(73) [-20 -35  24   2   6  10   0  18 -25   6  15 -21  11 -25 -19   3  -2 -11
 -19  25 -13 -13  -9 -10 -11]
(71) [  1  -9  11   4 -18 -16  13   5  -1  14  13 -18  -4   1  16   0  11 -17
   4   1  -2   3  -2 -17   0]
(73) [ -1  23  15  -8  -7 -14   4 -20  18  11 -14   8 -18 -41  -7  -5   4  21
  -1   2 -14  -3  -1   8  30]
(72) [ 23 -27   7  -7   6  28   9   4  -8  -4   3  -6  -9 -22  18  20  19  35
  -8   5   9 -21   4  56   6]
(62) [ -8   6  -6  11   0   1  36  30  -9  -6 -20  35 -20   2 -22   5   3 -21
  -7 -17 -22  42  60   3  -9]
(71) [ 14  29  -8   1   5  10 -23 -16  11  -1 -17  14  -1  -4  19   1  -3  12
   9  -4   7 -23   5  25   8]
(62) [ 11  26 -34 -11  -4  28 -23   8  -2 -37 -12  -2  14  13  -1  12  17  -4
  -2   5  27  -8   6  25  -1]
(75) [-10  14   0   4   8   5 -10   4 -12   1 -20  19   1   6 -25  -9 -26 -37
  -3   5 -21   3  14  -8  -2]
(71) [ 16  36 -24   4  -2  14 -10   2 -12 -17 -23  19   7  29 -17   7  -8 -23
  -9 -16   0   8  20  13  -8]
(72) [-14  -8 -23 -11   3   4 -12   9  17 -21   6  -4   5  20  15 -11   5 -10
  28  14  26   4  -7 -13   2]
(62) [ 27   0   8  -6 -19   3   4  -9 -13   6   0 -18  -3   6   3  10   5 -18
  -8   1  -4 -12 -12  19  11]
(72) [-12   9 -17  -3   8   6 -13   4  12 -16  -6  10   4   5   2  -7  -1   2
  12   4  13   3   5  -4  -1]
(73) [ 10  12 -15 -12  -5 -12   3 -17  15  -9  -1   0  -3  20  -7  -4   0  13
   6 -11  10  16 -18  -3  13]
(73) [ -9 -21  12  12   9   9   4  18 -15  10   1   7  -2  -4   6   1  -8 -19
   0   6 -12  -6  20   1 -14]
(73) [-19  31  25  -4 -26  -1   0  10  -1   3 -13 -14  -9 -81 -15   8  33  -6
 -21  26 -18 -16  20   4  23]
(62) [ 13   9   6  -1  -6 -14 -16 -29   2  14   9 -18  12  13   3  -5 -12   3
  -2  -4   1 -15 -40 -14   4]
(71) [-34 -31   6  -4  36  11  -5   8  -6  -8   2  15   7 -15 -38 -11 -26  19
  -9  16 -12   6  -6 -10  -9]
(72) [ 21   8  13   4 -16  -6  15  -6  -7  15  -4  -3 -11  -6   5  10   7  -6
  -9 -10 -13  -1   8  15   7]
(73) [ -4  13 -15   2  15   3   2   0  28  -5 -17  37 -19  -5  25  -7   1  25
  26 -12   9   8  33  19   7]
(72) [-11  -2  16  11  -6 -13  -9  -2  10  17  20 -22   9 -28  30   0  17  21
   2   6   8 -21 -11 -19  -8]
(73) [-20 -54  25 -10  24  -8  23  -2  -3  14   8   8 -16 -10 -30 -16 -30   8
   1  14 -26  17 -17  -9  10]
(62) [ 33   7  15   1  -8  -2  -9 -27  -3  24  -6  -5  -8   5  24   2 -11  -9
   6  -4  -8 -29 -15  24  14]
(75) [ 14   5  14  18  -5   8  10  12  -9  21 -14  17 -18 -13  31   9   5 -20
   5  -8 -15 -13  44  27  -4]
(71) [ 12 -16  -4 -23 -26 -18  24  -5  14  -4  10 -21 -18  18   7  -6  14 -18
  20   7   9  21 -21  -5  30]
(62) [  2  11 -10  -9  -5 -16  10 -12  15  -6  -1   3  -6  11 -12  -6   1  12
   4 -11   3  23 -11 -11  12]
(75) [ 30  29  25  19 -21 -22   0 -26  -6  42  -4  -5  -6   0  22   4  -8 -16
  -7 -22 -22 -19  -2   0   2]
(62) [ 29 -18  22 -10 -10  -8  42 -12  17  26 -17  22 -55 -19  29   0   4   4
  24  -6 -20   7  25  51  43]
(75) [ 11 -13  16 -10   0 -25  16 -31  18  22   4   1 -20   3   4 -12 -15  18
  13  -7 -11   7 -28  -1  25]
(72) [-25 -15  22  20  13 -17 -20  -8   2  25  31 -21  26 -18  15  -8  -6  31
  -7   3   2 -24 -30 -42 -27]
(75) [ 10  12   0  -2 -12  -1   1  -5  -3  -4   3 -14   5  -7  -6  10  15  12
 -15  -4   5  -2  -8   5   2]
(62) [ 30  -7   5  -5 -17  25  15  14 -20  -1 -15  -2 -19  -8  13  20  17 -28
  -4   7  -6 -12  28  53  14]
(75) [-24   9  -8  -9  11   6 -17   3  -3 -16 -13   9   9   0 -37 -13 -20 -22
  -2  17  -8   5  -5 -18   4]
(71) [ -6  16 -16 -18  16  23 -22  -4   2 -22 -33  28  -6   3 -27 -12 -26 -24
  10  18  -6  -4   7  21  21]
(73) [ -3  35   0  -2   5  -3  -7 -16  33   2 -21  25 -19 -43  19  -4  12  42
  12  -4   2 -10  20  23  23]
(72) [-24  -8   7   4  29  19 -17   5   0  -8   2   7  13 -44 -12   4   1  51
 -18  12   2 -19   1  10 -12]
(62) [ 14   7   8  -1  -5 -15  -3 -25   6  16   2  -6  -2   9   6  -5 -11   3
   3  -7  -5  -7 -24  -4  10]
(75) [-13   7   0   2  -6   3 -22   5   8  -3  10 -19  14 -23  22   1  20   7
   5  16  18 -24  -6 -10  -4]
(75) [-15  27  -2 -23  -9  10 -13  -3   0 -26 -15 -10   5 -44 -47   2  14   5
 -22  26  -3  -4 -12   6  27]
(71) [  9  18 -13  -5  -5   5  -6  -3  -1  -9 -15   9  -3  16  -5  -1  -6 -22
   5  -2   0   3   7   8   8]
(75) [ -8  10   8  18 -10  12 -22  20   3   9   6 -14   7 -37  57   9  32  -4
  11  15  16 -42  26   7 -13]
(73) [  7 -17  16  23  16  16 -20   3 -23  21   8  -3  16   3  24   7 -16  -5
  -6   0  -6 -37   2   8 -30]
(71) [-14 -28  36  11 -16 -17  15  12  -2  29  28 -32  -3 -42  29   3  25   3
  -1  15  -6 -15  -3 -19  -4]
(71) [ 22  23 -13  -9 -35   4  14  11  -8 -15  -9 -14  -7   7  -3  16  30 -30
  -8  -3   6  11  15  15  12]
(72) [-24  11 -27  -5   4  -2 -23   8  26 -21   2   3   9  13  21 -16   6  -5
  31  11  29   2   0 -25  -2]
(72) [ -7   0  16   0 -15  -8   8   5   1   8   6 -16  -5 -33   4   4  20   2
  -7  10  -5  -5   1  -5   8]
[ -1 -24  18   3 -15   2  21  21 -30   6  13 -23   3  -6 -19  12   9 -28
 -24   8 -15   6   2  -8 -10] | (62)
[ -3  10  10  38  -8  16 -24  32  -7  22   4  -4   9 -23  83  12  26 -27
  18   5  12 -49  53   7 -34] | (75)
[  1  14 -15  -4   5   3  -2  -3  15 -10 -12  17  -7   3   6  -3   1  12
  12  -6   8   6  11  11   7] | (62)
[ 34 -10   0  -6 -22 -12  27  -7 -16  12  -2  -5 -15  53  -7   1 -15 -52
   4 -15 -15  22  -8   2  10] | (72)
[-17 -26 -14 -19 -11  -3   2  16  11 -19  15 -22   0  15   9 -11  13 -27
  26  26  22  11 -16 -21  12] | (72)
[-16  -8  25  -4   9  -2   1  -8   6  13  -3   3 -10 -49 -10  -5  -3  24
  -7  16 -17 -12  -4   6  16] | (73)
[-12 -18  12 -15  -1  12   6   9   2 -10   4 -14  -7 -48  -9   6  22  24
  -9  25   2  -9  -4  18  17] | (71)
[ -3  19  -1  13   8  -4 -15  -8   7   7  -2   9   9  -3  11  -2  -5  17
   0 -11   2 -10   3  -8 -12] | (72)
[ 12  33   7  -2 -15 -13   0 -20  12  11 -14   4 -12 -18   1  -1   4   5
  -1  -7 -10  -4   1   7  21] | (73)
[ 29  35 -24  14 -12  -9   1  -7  -6  -1  -7  10   8  58   7   6  -7 -23
  -1 -38   6  17  10  -7 -19] | (71)
[-19  17 -15  13  20   2   0  12  11  -7 -17  40  -5   2  -2  -8 -10   7
   9 -14  -4  18  40  -6 -13] | (62)
[-19   5   9  -4   9  -6 -16  -8   8   8 -11  11  -5 -12  -9 -20 -24 -21
  14  18 -15  -8  -5 -15  14] | (75)
[ 11 -11 -16   1   8  12  22  14 -18 -17  -5  16  -1  34 -27  10  -7  -4
 -14 -18  -3  31  16  12 -15] | (75)
[-20 -56  21   8  19  14   4  24 -30   9  18 -10  10  -3 -12   0 -17 -18
 -10  20 -15  -8  -2 -10 -23] | (73)
[-15   5 -10   1  -6  -8  15  16  -9 -15   4  -3   9  12 -36   2   5 -10
 -18  -7  -3  34   5 -30 -13] | (62)
[ 11  27   4  12  -6   2 -11  -6   2  12 -12   8  -3 -12  22   5   4  -2
   1  -8  -3 -19  18  13  -1] | (73)
[  0  10  -6  10  -4 -10  -2   3 -10   9  -8  11   2  41  -4 -11 -25 -56
  11  -8 -13  13   9 -27 -10] | (71)
[ 15   4  10   2   0  -9  -5 -22  -2  16   2  -4   2   8   0  -1 -14   5
  -5  -8  -7 -10 -22   1   3] | (73)
[-22 -11 -12  13  20  10 -17  21  -6  -5   1  14  14  26   8 -11 -20 -30
  16   6   4   0  16 -23 -27] | (75)
[ 40 -21   3  -6 -17   5  19  -4  -7   8   6 -14 -15  22  31  14  12  -9
   8  -8   7  -6  -4  36  10] | (72)
[ 20 -10  16   1 -24  -2  31  12 -30  11   0 -13 -10   4 -19  15   7 -38
 -22  -4 -23  13  11   9   2] | (62)
[ 19   2  -7  -4 -18 -20  11 -13  13   7   8  -9  -8  33  22  -4   3 -10
  18 -14  10  12 -15  -9   9] | (71)
[ -4 -18  -4 -19 -13  -9  19   5   1  -8   3  -9 -12  18 -17  -9  -1 -32
  11  12  -3  25 -11 -13  19] | (71)
[  7 -24   7  19  11  -1  13  10   0  24   0  22 -16  20  41  -4 -13 -14
  24 -13  -7   0  30   9 -14] | (75)
[-19 -30  -5  -4  28  27 -22  10  11 -18  17  -8  15 -29  24   3  15  56
   6  21  31 -29 -10  18 -11] | (72)

<65> [  2  17   7 -21  17   4  29   7  22  24  13 -25  16 -32 -16  -1  25   0
   4 -13  19  25 -13 -19  30]
<53> [-10  -7  23  -2   7  16 -13  -4  11 -39   2  15  17  -1  -4  33  41   1
 -24  22 -11  -4 -29 -18 -22]
<56> [  4   0  13  -2   8   6 -13   9 -13  -7 -12   3  11  -5  -5   2  16  -6
  -1   7   3   0 -10  -7 -26]
<56> [  8  -5  -9 -11  -4  -5  18  -7 -19  -4   0 -11   9 -11  -8  29  14 -14
 -12 -16   1  15 -18 -34   5]
<64> [-22  -2 -14  13   0  -4  -4   4   1   3   3  12 -17  10  18  22   1   4
  10  -6   4  -9  -7  -2  18]
<54> [ 19   4  -5   2   0  -9 -15  17 -30  23 -17   5 -27  22   4  -1 -24  -8
  15  14 -12  16  15   5  -2]
<65> [  7  -5   2   5  -4   0  -6  -8   3 -13  -1   0  -2   7   3 -16 -14   3
 -12   7 -11  -4  11  18 -15]
<64> [ -4  26 -23 -24  -8 -17  14   4   5  28  -1 -20   8 -21  -8 -28  -2 -36
 -10 -26  18  23 -19   0  18]
<65> [ -4   5 -15   6   7  -8  -2   1   3  -4  -3 -11 -12  -3  20 -11  -8 -10
 -19 -10   0  11  -9  18  -5]
<56> [-24  -9 -33 -10 -29 -24  26 -29   2  -3  18 -16  -2 -20  13   3  -1  -5
 -24 -39   1   6 -19   0  32]
<65> [ -5   4  24 -12   3   2 -16   9   4  12  -2   0   5 -12  -5 -21  18  11
   7  17  -2   8  -2  15  -6]
<53> [  0  -6 -18  17   4  -6  -3   0 -29  -9 -22 -14  19 -21  13 -29 -11 -14
  -2 -40  30 -22  -3  11 -49]
<53> [-17  -4  -8 -14 -16 -15  -6   2 -36  13 -12  -1  13 -22  -3   5  24 -15
   7 -23  16   2 -27 -17  -8]
<56> [-31 -19  -8  -4 -23 -17  -5  -9 -30   5   0   5   1 -17  11  14  22  10
  10 -21   7  -9 -20  -7   6]
<65> [ 0  8 10 17 35 17 -1 24 10 10 -4  0 -4 -1  9 11  9 13 23  3 18 -4  4 -4
 -1]
<65> [  1  -3  28  -6  25  16  17  -7  33 -16  18 -23  16 -30  -1   1  32  27
 -19   6  -2  15  -9   2   2]
<56> [ -1  -6   7  -2  -6  -1  -6   3  -9   7   2  12 -13  13  -1  21   4  10
  12  15 -12   4   3  -9  14]
<64> [ -5 -20  -5   3 -17 -12  -2 -14 -20  -4   2   0 -14   3  13   7  -6  16
  -3  -2 -16   1   5   8   5]
<56> [-13   2   1  -7  -8  -6 -15   4  -4   4  -2  10  -8   4   4   2  10  -5
  -2  10  -7   6 -13   5   3]
<53> [-14 -20  -5   5 -23 -10 -14 -15 -19 -17  -3  12  -4   5  11   2  -2   6
  -8  -2 -11 -15  -3  10 -14]
<54> [-10  -3  10  30  28  17 -14  12   8 -14 -10   3   9  -6  18 -15   2  18
  15  -6  23 -33   8  20 -36]
<64> [  9  29  -1 -23   5  -1   2  20   5  30  -5  -2   3   0 -21  -5   6 -31
   6   6   8  26 -12 -16  16]
<64> [-21 -20   7  30   1  12 -12  -8  13 -26   7  22  -3  15  17  10  -3  33
  13   7  -1 -43  15  15 -10]
<64> [-35  11 -18  16   6  -3 -15  17   9  11  -2  18 -16  10  23   9   3  -6
  18  -8  18 -16 -13   7  13]
<65> [  9  28 -27  19  44   6  22  28  17  25  -4 -23 -13  -4  18  -1 -18 -17
  12 -29  33  12   2  -4  16]
<53> [-28 -18  11 -24 -33 -11 -19 -14 -27 -18  -1  18  16 -13  -8  28  49  -6
 -16   6 -12   1 -43 -21  -9]
<56> [ -1  -1   7   5   5   4  -9   6  -4   0  -6   3   5  -2   0  -8   3   4
   9   2   7  -9   3   5 -14]
<53> [ -3 -10   3  -2 -16  -4  -7 -14   0 -15   3   7  -2   6   1  -4  -3   4
 -13   9 -16  -4   1  10  -5]
<54> [-20  -5  13  -6 -24   1 -33   4 -14  -5  -9  38   9  16 -13   9  17  -6
  17  22  -3 -26 -10  -7 -15]
<53> [ 24  23  14 -12  13  12 -16   5  32 -27  -4   2   1  18 -11 -14  -2 -32
 -48  40 -28  28 -11  13 -23]
<54> [-22  12 -15 -29 -26  -6  36 -25  41   2  31  -5  26 -19 -26   4  17 -15
 -14 -22  11  -1 -21 -23  50]
<54> [ 25  38   9 -17  30  10  25  26  36  49   9 -23  -1  -8 -22 -24  -9  -6
  22   6  15  32  18  -4  40]
<56> [ -5   6   0  -4   0  -3 -12  23 -29  30 -14  14  -5   6  -6  19  11  -9
  35   1  13   1  -7 -23   7]
<56> [ -8  -8  16  -1  -6   0 -22  11 -20  12  -6  22 -14  14   0  23  14  13
  24  24 -11  -1  -1  -8   5]
<64> [ 20  10   8 -28 -17   2  27 -21  27   2  15 -16  32 -16 -40 -35  -8  -9
 -12  -4   0   3  13  -2  10]
<64> [  2 -20  14  -7 -26 -19 -35  -2 -45  11 -16   8 -20   6   8 -24  -8  16
   6  22 -28   9  12  31 -21]
<53> [ -1 -10   8  26  23  19   8  -1  17 -19   7   3   3   3   9  17   1  26
   9   0   8 -24  13  -3  -6]
<65> [ 2  1  4 11 20  9  6  3 13 -8  3 -9 -1 -5 10  4  3  9 -6 -1  4  2  0  3
 -3]
<64> [ 12  24  12 -10  15  18   7  14  29   8   3   5  18   4 -28   0   7 -16
   9  14  11   1   1 -18   7]
<54> [-18 -13  35   6  10  18  -6  -2  16  -8   8   4  28 -25  -5 -14  30  42
  23   4  17 -32   6  10 -16]
<53> [-11 -22  -7 -14 -50 -24  -5 -31 -17  -1   8   6  -7   2  -1 -20 -16  12
  -7  -1 -24  -6  11  21  11]
<54> [  8  17 -10  -6  10   4   6   3  17 -11   1  -4   1   6  -3  11   2 -29
 -27   3  -3  18 -18 -12   2]
<54> [ 16  36  23  -3  57  34  17  21  65 -10   9 -22  25 -19 -13  -8  26 -11
 -20  11  19  20 -13  -6  -6]
<65> [  4  18 -16  -2  11  -1  17  15   2  27  -1  -9  -1  -4  -5   4  -5 -16
  17 -19  22   8  -1 -18  22]
<54> [ -1  37  -6  -7  10   4  14  27  30  62   5   0   2   0 -21 -35 -20  -7
  54  -8  35  -7  25   3  43]
[-13   4  34   6  25  13 -30  27   2  13  -9  10  -3  -6   9  -8  27  24
  25  26   6  -1  -2  17 -15] | <65>
[-13 -28  17  -1 -32  -7 -38  -7 -43 -15 -13  33  -3  16  -1  16  14  12
   9  24 -22 -19  -4   0 -27] | <54>
[-15  -6  43 -34  -5   1  -5 -11  17  -4  15 -14  21 -41 -11 -15  55  26
 -22  20 -14  26 -26  11   2] | <65>
[  1  13 -24  -8  -8 -20  -5  15 -29  36 -16  -6 -14  -1   5 -17 -16 -26
  13 -18  12  16  -4   3   6] | <53>
[  8  -2  21  -4  14  19  21   2  14   4  12   0  20  -9 -23  26  21  19
  22   4  11  -7   6 -34  16] | <65>
[ 17  -4 -23  25  30  14  46 -15  28 -32  16 -24   2  -2  14  34 -14   2
 -26 -29   9  -2   4 -22  10] | <65>
[ -6 -16 -21   5 -14 -10  33 -24   2   2  18 -14  -3 -10   6   8 -15  18
   4 -32   5  -9  12  -5  32] | <56>
[-18  24  10  -6  -4   4 -28  24  18  26  -6  28   0  16 -12 -24   1 -11
  30  23  10 -14   3  14   6] | <64>
[-13   8   4  -4  13   5 -12  21 -12   5  -9  13  -2   1   2  41  36 -14
   7   7   7  11 -33 -31   2] | <53>
[  6 -26  13  18   9  22  19 -19  10 -41  15   8  13   7  -4  50  13  29
  -5   5  -8 -24   7 -30  -3] | <65>
[ -6  -9   4  17   0   6 -22  -3   6 -30  -1  24 -20  31  17  24  -4   5
 -16  29 -26  -8  -1   9 -10] | <53>
[ -9  -7 -13   5  -9  -7  16 -17  11  -3  13  -9  -1  -7   9 -11 -14  12
  -4 -19   3 -10   9  13  15] | <56>
[ -5  10 -33  -9  -9 -15  26   0 -10  24   2 -13   1 -11  -3   9  -6 -23
   6 -37  21   9 -12 -23  29] | <56>
[  7 -14  -2  -7 -12 -10  10 -16 -14  -5   6 -12  -7  -6   3   9  -1   9
 -15  -3 -16  16   0  -2   8] | <54>
[-40   8 -10  -3 -13 -16 -29  13 -14  19 -13  11   2 -14  15 -28  14 -13
  14 -16  23 -13 -23  22 -11] | <56>
[ -5  20   1 -13   0   3  12   8  24  26   9   1  10  -5 -19 -13   2  -5
  20  -2  16  -2   4  -6  28] | <54>
[ 25  24  -2   7  20  13   9   6  43   1   6  -7  -7  19  -6 -28 -36  -9
  -8  14  -5   5  27  21   7] | <56>
[-21  -8 -11   6 -17 -11   3 -14  14   4  15   3 -15   3  15 -13 -15  19
   4  -6  -6 -12  12  25  26] | <56>
[ -4   2 -20 -13 -14 -18  14  -3 -13  21   6  -4 -19   3   3  24  -1 -10
  -1  -9  -8  25 -11 -18  39] | <64>
[  1   1   2 -11 -12  -5  -3   0  -6   8   0   6  -2   5  -9   4   1  -5
   4   8  -7   5  -1  -6   9] | <54>
[-27 -10 -16   3 -29  -9  14 -24  21  -1  24  12  -5   7   3   4 -12  16
   8 -12  -2 -26  10   6  40] | <64>
[-14   5  -5  10  19   4 -20  24 -26  -5 -21  11   1  -1  13  33  29 -22
   3  -6  17   0 -35 -23 -26] | <53>
[ -5 -10 -13  23   1  -4   8   1  -4  17   6   4 -24  15  17   6 -28  26
  32 -10   4 -17  30   9  25] | <53>
[ 14   1 -14  -1  12   5  39 -15  16 -17  12 -27  18 -20  -5  13   2  -9
 -26 -29  11   9  -8 -23   7] | <64>
